Table B holds the same points as the rows below and some others, measured another way and shuffled. Each row below is followed by which row of B it is.
B (72 x 31):
-27,-64,-336,-184,172,12,101,-9,2,48,-136,-325,99,140,217,-151,-19,28,78,-98,-117,-114,-128,30,-120,90,186,-253,185,-313,-43
115,198,8,-251,6,-134,36,-273,-91,125,-141,-5,-171,224,30,-38,-65,79,-21,50,-158,52,211,-219,-290,13,-235,203,129,-184,63
109,28,120,229,208,-124,-21,-107,79,-91,139,365,113,28,250,56,91,-61,-143,-250,135,-102,-166,-129,44,8,-179,0,-4,67,-88
-43,74,-412,-206,141,-261,109,124,-103,113,-433,-351,-28,260,209,-107,526,196,-57,472,-148,-87,-445,142,-327,365,243,-304,248,-483,14
-6,12,-69,174,49,10,103,-20,56,-305,104,207,37,-74,-52,57,-65,-187,-93,-316,271,-167,-36,88,323,-256,52,-37,-147,278,-60
73,-14,-50,-300,-41,222,3,-332,13,354,70,-295,-52,339,146,9,-618,-85,179,-306,-19,125,241,-232,-293,-71,-41,-73,138,-234,-201
8,-149,-94,214,206,69,5,8,127,7,164,70,234,66,332,52,-56,-144,-35,-358,229,-134,-328,25,98,1,138,-333,10,-19,-238
11,144,-60,137,5,-199,115,11,-26,-299,-88,295,-73,-50,-110,73,241,-41,-209,-2,178,-146,-76,85,182,-161,-24,104,-109,227,59
88,229,-112,-325,69,-269,89,-193,-142,20,-292,-29,-166,147,26,-137,161,206,-56,180,-336,-26,196,-184,-301,77,-224,268,208,-269,216
114,-16,243,246,39,113,-54,-224,116,53,332,308,53,130,175,199,-353,-251,-46,-452,374,15,-33,-171,80,-159,-160,-57,-125,208,-291
81,0,104,217,109,-47,-30,-111,79,27,157,282,90,98,237,139,-53,-114,-123,-267,232,-45,-179,-91,9,-37,-99,-75,-32,71,-181
-1,-12,-187,-320,-55,53,46,-200,-13,396,-139,-273,-47,307,178,37,-337,76,35,-102,-125,93,85,-110,-393,-10,73,-68,216,-329,-102
57,42,-329,-364,346,-91,129,-118,-61,-126,-196,-326,73,49,185,-394,66,120,171,-102,-464,-182,156,-128,-140,133,-62,-4,307,-422,204
-100,221,-399,-275,-163,-63,309,1,-174,-504,-311,-229,-307,-70,-554,-127,49,-80,14,122,46,-182,303,251,322,-353,183,137,-139,222,228
160,-26,259,141,106,166,-57,-341,132,37,394,294,93,82,200,92,-538,-233,33,-645,208,5,192,-295,57,-208,-275,60,-55,158,-217
55,-37,-85,-309,56,-26,-16,-262,27,498,-101,-106,51,275,391,11,-322,197,-19,-213,-317,101,120,-279,-530,58,-94,58,332,-448,-36
-69,55,-214,106,-144,-19,104,98,-27,0,-133,-139,-113,235,-75,190,149,-156,-93,221,462,-23,-417,268,53,-6,327,-365,-140,74,-254
252,133,315,43,309,-317,-118,-328,38,181,81,539,101,107,479,-11,94,187,-178,-220,-299,8,77,-485,-371,163,-568,351,243,-217,78
24,123,41,106,-128,-136,21,-81,-11,102,-59,226,-115,194,22,246,63,-27,-222,76,274,46,-177,5,-100,-60,-21,8,-66,91,-139
-47,-5,-364,-282,29,121,160,-67,-46,-59,-134,-431,-46,135,-49,-144,-215,-81,161,-115,-24,-91,91,75,9,-95,209,-186,73,-163,-32
85,-52,55,122,150,145,4,-173,96,-62,271,84,109,76,168,13,-308,-233,69,-468,224,-80,-3,-111,137,-125,-58,-140,-56,93,-203
68,153,98,69,-158,74,42,-191,-30,-69,105,70,-205,211,-182,168,-227,-260,-9,-63,435,45,32,-18,103,-171,-53,-35,-209,259,-213
-9,75,-269,-87,128,-160,133,29,-45,-151,-207,-87,-4,53,45,-104,247,42,-52,77,-64,-153,-138,80,3,46,95,-81,82,-136,67
-42,-60,-286,-45,124,173,156,-20,28,-287,61,-248,64,-14,-57,-139,-225,-230,144,-349,152,-197,36,119,305,-201,201,-225,-61,81,-81
-44,-14,-321,-172,52,156,166,-57,-15,-197,-36,-335,-16,62,-95,-133,-228,-170,150,-219,76,-137,91,102,170,-166,197,-193,-17,-20,-54
-61,94,-108,232,-62,-320,67,149,-5,-21,-232,307,-44,91,79,248,507,72,-374,282,272,-73,-498,202,-42,40,154,-96,-48,77,-67
120,61,24,66,259,-63,48,-142,20,-243,114,150,70,-13,133,-123,20,-96,18,-269,5,-161,41,-137,119,-17,-185,27,18,26,6
9,190,-121,-153,-160,-62,129,-118,-98,-109,-166,-51,-247,142,-246,50,-54,-62,-44,93,137,-3,136,44,11,-178,5,90,-74,91,7
98,147,193,119,-83,-97,-12,-208,5,46,74,343,-121,158,12,213,-84,-86,-175,-100,247,49,6,-134,-55,-122,-204,137,-85,165,-119
127,82,261,166,-72,-38,-113,-225,50,356,134,258,-48,358,254,299,-142,-97,-140,-56,337,156,-214,-207,-280,75,-167,-78,-13,-9,-331
97,-75,89,274,296,-163,-96,-36,132,191,111,307,254,140,558,104,197,32,-177,-182,88,-68,-465,-140,-185,226,-89,-198,136,-181,-204
66,207,20,-62,-30,-330,30,-126,-73,119,-229,283,-136,146,83,117,252,189,-264,199,-73,23,-44,-115,-284,42,-183,240,106,-93,86
65,-89,-23,94,150,274,34,-162,99,-132,311,-108,116,96,98,-35,-425,-345,179,-522,307,-105,5,-52,241,-145,35,-268,-101,119,-269
156,-66,332,249,136,8,-153,-267,172,341,321,454,183,190,490,240,-300,-67,-148,-478,175,74,-129,-324,-221,-7,-271,5,65,-23,-284
18,57,-111,-194,-10,-55,75,-176,-20,93,-103,13,-53,112,64,10,-186,71,-55,-158,-116,2,190,-108,-171,-139,-57,139,116,-111,43
128,230,110,101,122,-333,51,-134,-44,-260,-64,478,-75,-50,11,4,312,66,-231,-6,-37,-120,59,-141,39,-61,-322,337,-8,125,162
162,-86,245,222,221,162,-91,-275,160,52,423,258,192,110,341,66,-423,-247,53,-634,235,-24,1,-275,56,-78,-219,-95,-28,85,-283
173,-156,262,148,248,142,-178,-320,191,450,386,174,270,286,636,127,-461,-116,33,-581,96,87,-141,-390,-300,121,-227,-188,161,-213,-372
52,-131,-20,155,164,210,-12,-116,124,22,273,-58,169,152,256,38,-309,-271,103,-444,308,-73,-187,-44,114,-40,80,-352,-47,19,-324
23,56,-49,-177,-128,-23,11,-201,-21,371,-109,-59,-105,310,125,155,-229,57,-70,-16,17,131,17,-116,-362,-32,-13,16,117,-185,-125
-64,79,-329,-165,8,-189,140,50,-74,-1,-324,-149,-66,124,30,-31,245,114,-102,198,-74,-84,-160,127,-143,46,177,-79,117,-194,61
72,169,57,154,77,-283,48,-47,-13,-183,-68,406,-47,-3,49,78,308,34,-246,27,84,-107,-121,-43,35,-40,-167,162,-33,122,54
77,210,129,68,-51,-229,73,-181,-29,-194,-32,502,-137,-53,-111,120,42,22,-264,-127,45,-57,213,-121,61,-261,-282,408,-76,258,130
-51,-100,-230,106,127,95,108,46,69,-187,69,-87,130,7,88,-19,-77,-181,18,-290,232,-184,-196,145,240,-118,225,-292,-54,70,-140
139,165,90,129,245,-355,1,-79,-12,-132,-65,407,33,23,236,-27,422,112,-212,48,-93,-125,-154,-158,-97,139,-284,161,96,-59,99
70,28,137,136,-22,-130,-66,-142,69,332,23,329,35,234,319,274,-38,48,-235,-96,154,88,-212,-154,-296,24,-107,5,68,-58,-189
61,55,130,147,-122,48,-38,-169,38,212,122,126,-83,304,90,271,-198,-182,-89,-84,430,102,-178,-56,-93,-50,-8,-155,-107,100,-329
-103,150,-374,-270,-199,-22,244,-4,-128,-243,-294,-267,-253,48,-390,-35,-40,-55,-12,110,77,-95,173,218,139,-279,231,36,-73,93,104
35,117,45,44,-50,-316,-10,-85,0,252,-185,380,-51,147,219,233,207,208,-352,111,-20,54,-168,-97,-337,22,-119,181,113,-97,5
5,60,-114,205,154,-131,122,67,16,-413,5,211,43,-104,-26,-28,278,-127,-125,-105,207,-228,-182,137,316,-100,43,-64,-115,216,12
33,71,-121,-344,-48,53,93,-274,-48,124,-72,-155,-114,161,-14,-58,-419,20,73,-240,-176,34,378,-172,-190,-182,-93,168,132,-148,40
67,-143,-33,-67,140,217,-26,-227,114,266,202,-156,162,226,356,3,-499,-134,137,-488,51,14,9,-192,-157,-22,4,-224,125,-204,-256
61,106,-59,154,222,-201,90,2,-4,-368,-19,240,44,-80,47,-86,314,-45,-110,-78,53,-217,-113,14,208,-13,-91,30,-31,101,84
-107,120,-480,-225,31,4,331,54,-118,-697,-216,-265,-147,-213,-486,-278,22,-139,92,-120,-14,-314,309,271,509,-380,210,62,-125,233,254
3,75,-298,-82,229,-237,106,78,-59,-114,-265,-133,42,97,176,-161,436,110,-42,203,-129,-177,-296,70,-100,225,91,-162,168,-284,69
151,6,86,-201,103,326,35,-430,42,-43,328,-139,-14,120,3,-136,-803,-279,292,-679,10,-3,544,-310,84,-277,-243,88,-2,47,-110
-88,-65,-348,-168,-52,132,118,-2,-6,127,-127,-405,-16,227,47,26,-189,-83,69,-51,148,-35,-160,149,-69,-37,338,-338,46,-161,-183
-24,146,-147,-107,-96,-264,96,-42,-72,93,-304,133,-131,127,22,111,210,178,-247,193,-59,0,-68,19,-232,-35,8,146,97,-102,86
71,-62,75,203,127,142,13,-146,114,-106,295,164,126,43,144,66,-299,-267,22,-492,300,-90,-42,-76,207,-167,-44,-141,-107,180,-228
-13,82,-366,-318,139,-60,190,-58,-97,-232,-237,-307,-58,25,-72,-263,46,37,103,-20,-240,-177,167,28,22,-45,69,2,139,-189,179
-39,-51,-237,19,172,-77,115,31,53,-155,-56,72,154,-69,155,-63,71,15,-93,-258,-45,-191,-97,65,103,-106,110,-69,74,-35,39
19,32,-149,-283,-105,259,105,-250,-27,32,46,-359,-145,227,-149,-39,-579,-217,215,-276,123,28,310,-63,6,-231,57,-84,-27,-9,-143
-42,199,-189,-230,-274,58,200,-144,-120,-203,-149,-156,-329,100,-460,45,-268,-155,18,10,208,-15,323,112,155,-365,86,122,-168,231,24
73,-142,-47,-26,239,147,-19,-188,118,179,192,-64,223,144,403,-49,-365,-85,99,-503,-36,-44,-20,-198,-120,6,-41,-184,157,-211,-182
78,-136,-66,-89,195,250,-4,-229,100,155,233,-227,158,205,312,-81,-508,-184,213,-521,43,-30,49,-184,-73,-19,1,-247,103,-183,-243
134,-13,291,323,39,20,-117,-187,126,221,294,365,77,233,318,285,-184,-179,-138,-290,407,66,-267,-173,-83,1,-147,-138,-79,111,-359
-1,194,-57,-66,-147,-297,87,-75,-76,66,-269,258,-180,107,-48,165,196,159,-294,188,-5,24,-2,-7,-197,-105,-68,245,46,15,97
65,85,15,253,181,-158,63,-3,25,-335,65,296,41,-36,47,5,273,-126,-128,-93,224,-182,-210,30,240,-25,-74,-36,-103,191,-33
-6,-47,-82,63,-7,50,1,-47,50,217,20,-82,32,267,207,156,-98,-104,-41,-69,278,23,-309,28,-125,49,158,-307,15,-94,-285
-16,210,-395,-305,66,-68,262,-20,-179,-523,-271,-371,-219,-13,-376,-317,160,-80,155,151,-91,-227,218,151,250,-104,94,14,-29,2,219
-20,217,-143,-168,-227,-74,158,-124,-119,-159,-195,-15,-298,94,-351,75,-69,-58,-83,101,140,-10,215,80,63,-263,18,178,-109,171,62
-79,154,-342,-213,-137,-93,222,11,-126,-226,-299,-180,-215,44,-301,-32,77,-1,-58,145,42,-100,92,193,101,-199,179,38,-47,53,114
Rows of B count from 0, top down.

115,-62,-86,-187,-68,-5,453,138,167,-65,81,124,-291,391,-52,-201,-155,356,173,46,65,261,-103,-329,-92,-148
66
-201,-177,-214,-308,-56,197,-51,-267,-361,-93,121,127,98,170,79,249,-363,-33,-248,262,29,-540,726,-75,192,158
12
243,136,178,253,20,-139,146,15,301,75,-136,265,-223,126,-177,-198,54,-15,193,144,-40,307,-399,-106,-184,-339
46
-8,50,-79,-25,-128,-283,-205,103,108,-81,164,403,254,-306,-157,-340,253,-440,-226,87,-396,-41,-66,-206,24,229
53
-186,127,-70,-281,-519,-16,703,47,48,-220,278,609,-254,313,-201,-249,69,-98,105,132,-123,152,116,-306,-65,120
1
115,-51,-47,-39,152,191,201,-107,30,52,-114,-91,-179,356,-4,37,-243,218,262,98,119,131,-68,-55,-213,-285
45
172,-78,-141,-71,235,4,19,138,146,33,-41,-171,66,97,-36,-231,-27,128,186,-88,-83,265,-308,-148,-263,-117
7
-173,61,-199,-187,-9,144,91,-49,-130,-83,77,55,284,-5,-118,-111,113,-334,177,-55,-209,17,-2,23,-309,160
26
64,-76,-198,-105,247,106,-43,49,29,22,-41,-222,191,62,-15,-143,-15,-13,215,-99,-106,171,-213,-43,-319,-44
9
-57,-96,-268,-284,145,329,232,-48,-65,-31,20,-277,53,326,26,-49,-155,97,363,-95,-18,200,-69,-41,-388,-55
44
53,-80,-208,-113,285,134,-95,12,-28,24,-60,-260,236,46,-1,-72,-61,-10,184,-88,-85,71,-136,1,-287,-42
52
99,-41,39,-37,-147,-15,284,-79,88,-25,35,335,-363,350,-37,-26,-261,195,-22,293,90,1,147,-249,94,-211
39
563,149,429,678,248,-327,-291,-107,460,288,-389,306,-339,-11,-164,-90,-39,3,4,378,27,214,-527,-25,-16,-663
16
185,-153,-76,-127,80,11,270,56,78,-10,-19,15,-299,394,45,-29,-353,502,36,143,198,43,91,-291,54,-222
57
-605,233,-301,-537,-519,495,898,-139,-284,-324,327,295,98,393,-225,-132,219,-496,584,-139,-234,246,143,40,-591,331
17
253,-56,57,62,-69,-358,-1,159,266,-7,56,411,-203,20,-71,-264,-64,151,-259,230,-71,13,-59,-388,218,-101
47
271,118,268,417,133,-55,-184,-265,158,180,-280,259,-189,74,-115,71,-105,-139,36,362,21,-1,-160,72,-58,-453
68
-171,-21,-147,-113,135,417,-49,-393,-294,10,-87,-135,156,210,16,251,-223,-235,201,142,-1,-197,271,211,-273,-77
37
-209,69,-193,-147,56,274,-59,-182,-156,-42,24,-59,367,-29,-95,-57,125,-502,260,-48,-270,45,-52,162,-428,117
36
-42,123,-96,-93,-42,110,316,32,117,-60,32,79,26,165,-164,-256,167,-191,400,-85,-186,397,-363,-42,-451,-59
41
-111,285,88,4,-338,124,655,-109,93,-90,36,476,-274,346,-266,-144,125,-226,418,128,-73,344,-190,-30,-350,-165
48
-157,102,55,-73,-448,-29,245,-205,-22,-124,179,682,-191,148,-154,-64,-12,-344,-136,366,-170,-136,298,-167,103,44
5
-50,-215,-271,-489,-148,60,546,148,-102,-180,230,121,-235,460,47,-36,-377,564,-70,66,174,-122,449,-438,173,92
8
108,-110,-114,58,338,11,-487,-102,-55,97,-122,-146,317,-166,21,13,-83,-181,-102,87,-133,-192,18,40,-81,-43
32
353,140,246,428,244,-9,-24,-139,314,202,-327,61,-251,182,-133,-77,-33,-1,331,186,29,371,-552,74,-319,-571
25
13,-48,66,-25,-209,14,139,-246,-51,-31,51,442,-308,296,-20,125,-324,45,-193,447,86,-272,434,-174,240,-147
11
-53,165,210,283,-143,57,-214,-486,-82,71,-115,514,-48,-1,-143,179,-57,-577,-105,492,-137,-274,232,168,11,-191
0
154,-117,-181,-26,391,13,-299,71,29,80,-96,-272,286,-87,14,-121,-37,-4,74,-79,-115,44,-188,-40,-212,-41
4
-17,-54,-111,-1,241,172,-290,-239,-187,56,-111,-101,236,-18,-1,143,-158,-207,13,134,-67,-243,169,123,-133,-58
60
